Below is a small trained network, with its code and all its weights. Each question gives an input and a class and asks what happens when units are switched off, that is, made to give their printed mean instead of their output.

import numpy as np


def w(rows, s, z=0):
    codes = np.array(rows[::2]) - 128.0
    scale = np.full(codes.shape[1], s)
    scale[-1] = z or s
    return codes * scale


def norm(h):
    return h / np.sqrt((h * h).mean(-1, keepdims=True) + 1e-5)


def f(y):
    return np.maximum(y, 0)


def log_softmax(a):
    a = a - a.max(-1, keepdims=True)
    return a - np.log(np.exp(a).sum(-1, keepdims=True))


def net(x, mask):
    res = np.array(x, float).reshape(1, 8) / 4 @ E
    u = 0
    for l in range(3):
        y = f(norm(res) @ A[l][:, :-1].T + A[l][:, -1])
        res = res + np.where(mask[u : u + 5], y, B[l][:, -1]) @ B[l][:, :-1]
        u += 5
    return log_softmax(norm(res)[-1] @ U[:, :-1].T + U[:, -1])


A, B = {}, {}
E = w([
[150,136,144,255,165,147,117,134,98,97,114,124],'x0',
[138,109,81,130,167,64,145,93,134,105,197,227],'x1',
[47,204,246,132,113,90,168,72,167,81,201,76],'x2',
[111,225,6,109,190,152,120,129,152,118,143,74],'x3',
[122,123,127,126,133,130,124,129,131,126,132,133],'x4',
[61,127,125,153,180,198,220,51,134,144,76,186],'x5',
[115,227,129,149,68,114,133,182,93,93,62,229],'x6',
[90,113,83,131,22,158,116,18,29,69,140,116],'x7',
],0.0074)
A[0] = w([
[118,130,124,33,98,89,163,113,138,176,93,136,121],'L0N1',
[194,87,83,114,128,172,120,137,132,119,84,153,44],'L0N2',
[135,33,192,137,83,112,135,127,145,139,108,151,2],'L0N3',
[139,138,154,130,79,212,116,138,128,154,102,61,120],'L0N4',
[128,118,131,137,153,172,255,140,169,136,100,154,37],'L0N5',
],0.011,0.0061)
B[0] = w([
[141,93,145,103,218,135,56,119,81,33,100,125,253],'L0N1',
[40,171,191,122,107,21,203,94,130,124,122,84,226],'L0N2',
[202,244,108,61,110,173,212,125,96,173,171,118,218],'L0N3',
[147,88,104,148,149,133,156,148,214,71,130,238,246],'L0N4',
[83,133,134,190,101,109,57,27,101,194,126,160,205],'L0N5',
],0.011,0.0052)
A[1] = w([
[122,98,75,124,26,195,128,31,87,80,104,108,3],'L1N1',
[136,48,58,143,96,113,136,175,88,203,72,127,30],'L1N2',
[133,2,119,116,152,188,175,100,157,196,185,37,111],'L1N3',
[189,69,35,106,138,121,138,146,68,197,41,151,23],'L1N4',
[85,187,5,120,178,172,85,125,182,133,123,56,75],'L1N5',
],0.0079,0.0027)
B[1] = w([
[145,156,163,153,164,76,62,113,183,245,104,143,255],'L1N1',
[143,129,146,131,122,116,155,125,172,94,60,62,152],'L1N2',
[67,202,139,159,101,92,88,203,65,86,102,235,228],'L1N3',
[59,145,205,126,130,163,190,119,173,120,206,71,192],'L1N4',
[189,154,189,94,56,157,179,102,94,158,122,151,226],'L1N5',
],0.012,0.0048)
A[2] = w([
[174,105,61,143,128,36,132,69,128,134,210,171,75],'L2N1',
[36,131,171,121,108,75,140,110,149,95,153,101,107],'L2N2',
[182,147,142,255,143,122,151,133,103,122,121,121,140],'L2N3',
[241,112,94,131,23,34,62,225,133,64,182,46,3],'L2N4',
[96,162,128,139,71,55,83,154,117,161,87,191,152],'L2N5',
],0.0085,0.0045)
B[2] = w([
[176,91,136,131,130,175,178,203,198,129,46,192,171],'L2N1',
[141,95,56,144,85,115,170,130,161,113,81,20,192],'L2N2',
[172,31,69,33,142,133,127,106,77,111,154,87,191],'L2N3',
[44,120,80,184,120,100,114,8,99,203,87,198,188],'L2N4',
[115,149,127,111,153,177,76,230,139,116,203,64,254],'L2N5',
],0.012,0.0089)
U = w([
[42,136,138,208,120,110,100,62,99,186,102,170,108],'0',
[181,199,145,101,65,155,193,109,68,139,163,132,143],'1',
[86,130,151,149,119,77,206,118,162,87,127,10,82],'2',
[74,156,128,134,145,150,91,199,65,73,158,121,104],'3',
[168,121,158,119,187,129,72,145,202,194,140,75,122],'4',
[149,60,113,88,189,138,89,80,50,58,113,99,158],'5',
[130,98,110,158,124,151,168,159,207,74,102,197,79],'6',
[124,120,118,107,136,142,120,126,128,122,144,109,253],'7',
],0.013,0.0055)

Each question gives the input, the list of numbers given to net, and the class t.
The units are the neurons (one row each of A and B). Each row of codes is followed by its name. A weight is (code - 128) times the scale printed after its matrix; where a second scale follows, it is the last column's (A, B and U).
mask holds one flag per neuron, layer by layer. A switched-off neuron (its flag False) gives its mean, the last column of its row in B, instead of its output. The means were averaged over made-up inputs and are rounded, as every weight is.
A unit's drop is (log p(t) with every unit on - log p(t) with that unit switched off) / (log p(t) with every unit on - log p(t) with every unit switched off).
The circuit of an input: a set's keep is (log p(t) with only the set's units on - log p(t) with every unit switched off) / (log p(t) with every unit on - log p(t) with every unit switched off). Starting from the 12 units with the biggest drops (on a tie, the unit counted first), units are removed one at a time, each time the one whose removal leaves the highest keep (on an exact tie, the one counted first), for as long as the keep stays at least 0.8.
units of the circuit, in order: the units of the circuit, biggest drop first
top k neurons: the k neurons with the biggest drops, biggest first
k most important neurons of layer l: the k neurons of layer l with the biggest drops, biggest first
input [7,-2,3,8,5,-2,3,4], class 1: top 2 neurons : L1N5, L0N1
input [8,7,-2,5,0,6,-2,-2], class 5: top 2 neurons : L2N3, L0N4
input [8,2,2,-2,-7,-1,-6,-7], class 5: top 2 neurons : L2N3, L1N1
input [-5,-4,-7,-6,-4,3,-6,-2], class 2: top 2 neurons : L1N4, L0N2
input [4,-4,-4,3,-5,6,7,-4], class 3: most important neuron of layer 1 : L1N1
input [8,-3,-3,6,-3,3,7,-2], class 5: top 4 neurons : L2N3, L0N3, L1N3, L1N1
input [7,-4,0,7,-3,-7,6,5], class 0: 2 most important neurons of layer 2 : L2N4, L2N2
input [8,-5,4,5,-8,6,6,2], class 5: units of the circuit, in order : L2N3, L0N2
input [-5,-4,0,-5,-1,-8,1,-8], class 0: top 3 neurons : L2N4, L1N1, L2N5
input [0,-7,8,-5,-3,-8,0,6], class 0: top 3 neurons : L2N4, L0N2, L1N4
input [7,5,-6,-8,-3,-6,-6,-7], class 1: units of the circuit, in order : L0N3, L1N1, L2N5
input [-5,4,7,-8,7,2,1,-8], class 1: top 4 neurons : L0N3, L1N1, L0N2, L2N5
input [4,-4,1,5,-4,-2,-3,-4], class 1: top 2 neurons : L1N5, L0N1
input [-5,5,-1,-6,4,-7,-2,8], class 4: top 2 neurons : L1N1, L2N1
input [-6,-1,-1,5,5,5,5,-1], class 5: units of the circuit, in order : L0N1
input [-4,5,3,-1,5,4,-6,-3], class 3: top 2 neurons : L1N3, L0N4
input [-1,7,1,-2,-4,-3,-3,-6], class 6: top 2 neurons : L2N1, L1N1
input [4,7,-7,-4,6,-4,5,-1], class 2: units of the circuit, in order : L1N4, L0N4, L1N2, L0N1
input [-2,-7,0,8,-4,-6,4,-5], class 1: 3 most important neurons of layer 1 : L1N5, L1N1, L1N3
input [-4,-2,-3,1,1,5,-2,-1], class 0: units of the circuit, in order : L0N5
input [0,-5,-6,5,0,2,5,5], class 2: units of the circuit, in order : L1N4, L1N2
input [-6,7,-4,3,5,2,-8,6], class 3: units of the circuit, in order : L1N3, L2N5
input [3,4,-7,6,5,2,5,8], class 4: units of the circuit, in order : L1N1, L2N5, L1N3
